Here is a tiny trained network, its code and every weight. The questions are about switching its units off for an input and a class, where a switched-off unit gives its printed mean instead of its output.

import numpy as np


def w(rows, s, z=0):
    codes = np.array(rows[::2]) - 128.0
    scale = np.full(codes.shape[1], s)
    scale[-1] = z or s
    return codes * scale


def norm(h):
    return h / np.sqrt((h * h).mean(-1, keepdims=True) + 1e-5)


def f(y):
    return y / 2 * (1 + np.tanh(0.7978845608 * (y + 0.044715 * y**3)))


def log_softmax(a):
    a = a - a.max(-1, keepdims=True)
    return a - np.log(np.exp(a).sum(-1, keepdims=True))


def net(x, mask):
    res = np.array(x, float).reshape(1, 7) / 4 @ E
    u = 0
    for l in range(2):
        y = f(norm(res) @ A[l][:, :-1].T + A[l][:, -1])
        res = res + np.where(mask[u : u + 7], y, B[l][:, -1]) @ B[l][:, :-1]
        u += 7
    return log_softmax(norm(res)[-1] @ U[:, :-1].T + U[:, -1])


A, B = {}, {}
E = w([
[149,83,111,179,227,136,105,159],'x0',
[133,119,129,130,126,122,135,126],'x1',
[128,128,126,129,128,127,128,127],'x2',
[120,92,196,149,110,98,28,103],'x3',
[152,93,76,84,156,164,123,8],'x4',
[126,129,126,126,126,136,119,135],'x5',
[129,127,126,130,127,121,130,126],'x6',
],0.016)
A[0] = w([
[80,153,85,106,87,152,186,132,29],'0.n0',
[136,83,104,142,196,126,139,118,80],'0.n1',
[90,118,147,121,151,154,195,184,63],'0.n2',
[129,134,116,96,139,211,164,2,90],'0.n3',
[137,162,105,57,118,82,160,168,23],'0.n4',
[157,85,123,129,128,149,65,58,3],'0.n5',
[180,127,110,156,104,109,170,112,108],'0.n6',
],0.0098,0.0046)
B[0] = w([
[77,44,176,123,86,214,177,171,168],'0.n0',
[110,212,184,79,219,204,110,164,186],'0.n1',
[233,237,66,213,100,51,89,78,168],'0.n2',
[175,75,107,2,153,153,112,199,255],'0.n3',
[140,19,114,158,38,254,91,181,148],'0.n4',
[141,177,175,247,132,195,149,15,185],'0.n5',
[124,145,78,123,67,207,45,214,131],'0.n6',
],0.0062)
A[1] = w([
[49,168,177,171,1,127,168,171,82],'1.n0',
[102,166,171,178,69,66,127,88,2],'1.n1',
[14,66,191,173,129,64,117,162,31],'1.n2',
[99,140,208,79,126,55,92,142,93],'1.n3',
[149,119,119,38,49,187,110,26,129],'1.n4',
[139,174,113,164,103,142,180,199,75],'1.n5',
[89,133,166,250,172,140,151,221,85],'1.n6',
],0.0096,0.004)
B[1] = w([
[221,138,219,88,254,255,169,42,254],'1.n0',
[123,186,108,15,128,166,116,125,166],'1.n1',
[133,84,117,117,148,172,76,208,190],'1.n2',
[139,64,97,46,73,124,26,144,188],'1.n3',
[43,153,127,197,75,27,150,173,254],'1.n4',
[92,168,162,211,158,94,152,58,194],'1.n5',
[127,115,55,146,17,64,139,141,247],'1.n6',
],0.0096,0.0077)
U = w([
[188,187,191,140,116,225,241,117,101],'0',
[168,142,217,19,84,192,71,132,77],'1',
[172,193,59,223,128,88,182,183,120],'2',
[169,66,131,188,91,95,34,196,126],'3',
[54,134,59,40,70,125,248,121,114],'4',
[58,123,159,115,49,47,87,30,139],'5',
[166,115,47,91,232,187,169,121,251],'6',
[120,69,155,204,227,155,59,27,59],'7',
],0.018,0.0018)

Each question gives the input, the list of numbers given to net, and the class t.
The units are the neurons (one row each of A and B). Each row of codes is followed by its name. A weight is (code - 128) times the scale printed after its matrix; where a second scale follows, it is the last column's (A, B and U).
mask holds one flag per neuron, layer by layer. A switched-off neuron (its flag False) gives its mean, the last column of its row in B, instead of its output. The means were averaged over made-up inputs and are rounded, as every weight is.
A unit's drop is (log p(t) with every unit on - log p(t) with that unit switched off) / (log p(t) with every unit on - log p(t) with every unit switched off).
unit that matters most: the unit with the biggest drop
top k neurons: the k neurons with the biggest drops, biggest first
k most important neurons of layer l: the k neurons of layer l with the biggest drops, biggest first
drop of u: that unit's drop, to one decimal
input [3,-7,7,0,-3,3,2], class 2: unit that matters most	0.n2
input [0,-8,7,6,5,-5,-6], class 5: top 3 neurons	(1.n4 1.n0 1.n2)
input [6,-7,6,6,0,-3,4], class 3: 4 most important neurons of layer 1	(1.n0 1.n6 1.n5 1.n2)
input [-1,3,-1,-1,7,-7,-4], class 4: top 2 neurons	(1.n4 0.n3)
input [-4,1,-3,-8,0,-4,-3], class 0: top 2 neurons	(0.n0 1.n6)
input [0,-7,8,3,6,-4,1], class 5: top 2 neurons	(1.n4 1.n0)
input [0,0,0,7,-8,-4,1], class 1: top 3 neurons	(1.n0 1.n4 1.n1)
input [7,7,-1,3,0,-8,0], class 3: 3 most important neurons of layer 1	(1.n0 1.n6 1.n5)
input [0,-7,1,-5,7,1,0], class 4: top 3 neurons	(1.n0 1.n4 1.n2)
input [7,6,1,-3,-1,0,0], class 2: top 3 neurons	(1.n0 1.n6 0.n3)
input [-4,7,2,7,0,1,-2], class 1: 2 most important neurons of layer 1	(1.n1 1.n6)
input [0,7,1,-1,3,1,7], class 4: top 3 neurons	(1.n0 1.n4 0.n3)
input [-1,-7,7,-5,0,-8,-2], class 0: 3 most important neurons of layer 1	(1.n6 1.n5 1.n3)
input [-6,2,3,2,-4,-6,6], class 1: unit that matters most	1.n3
input [-3,5,-2,-6,-8,2,-8], class 0: drop of 1.n0	1.4
input [-7,-7,1,-5,-6,2,6], class 0: drop of 0.n3	0.0
input [-3,-6,-3,1,1,7,2], class 5: drop of 1.n4	0.3
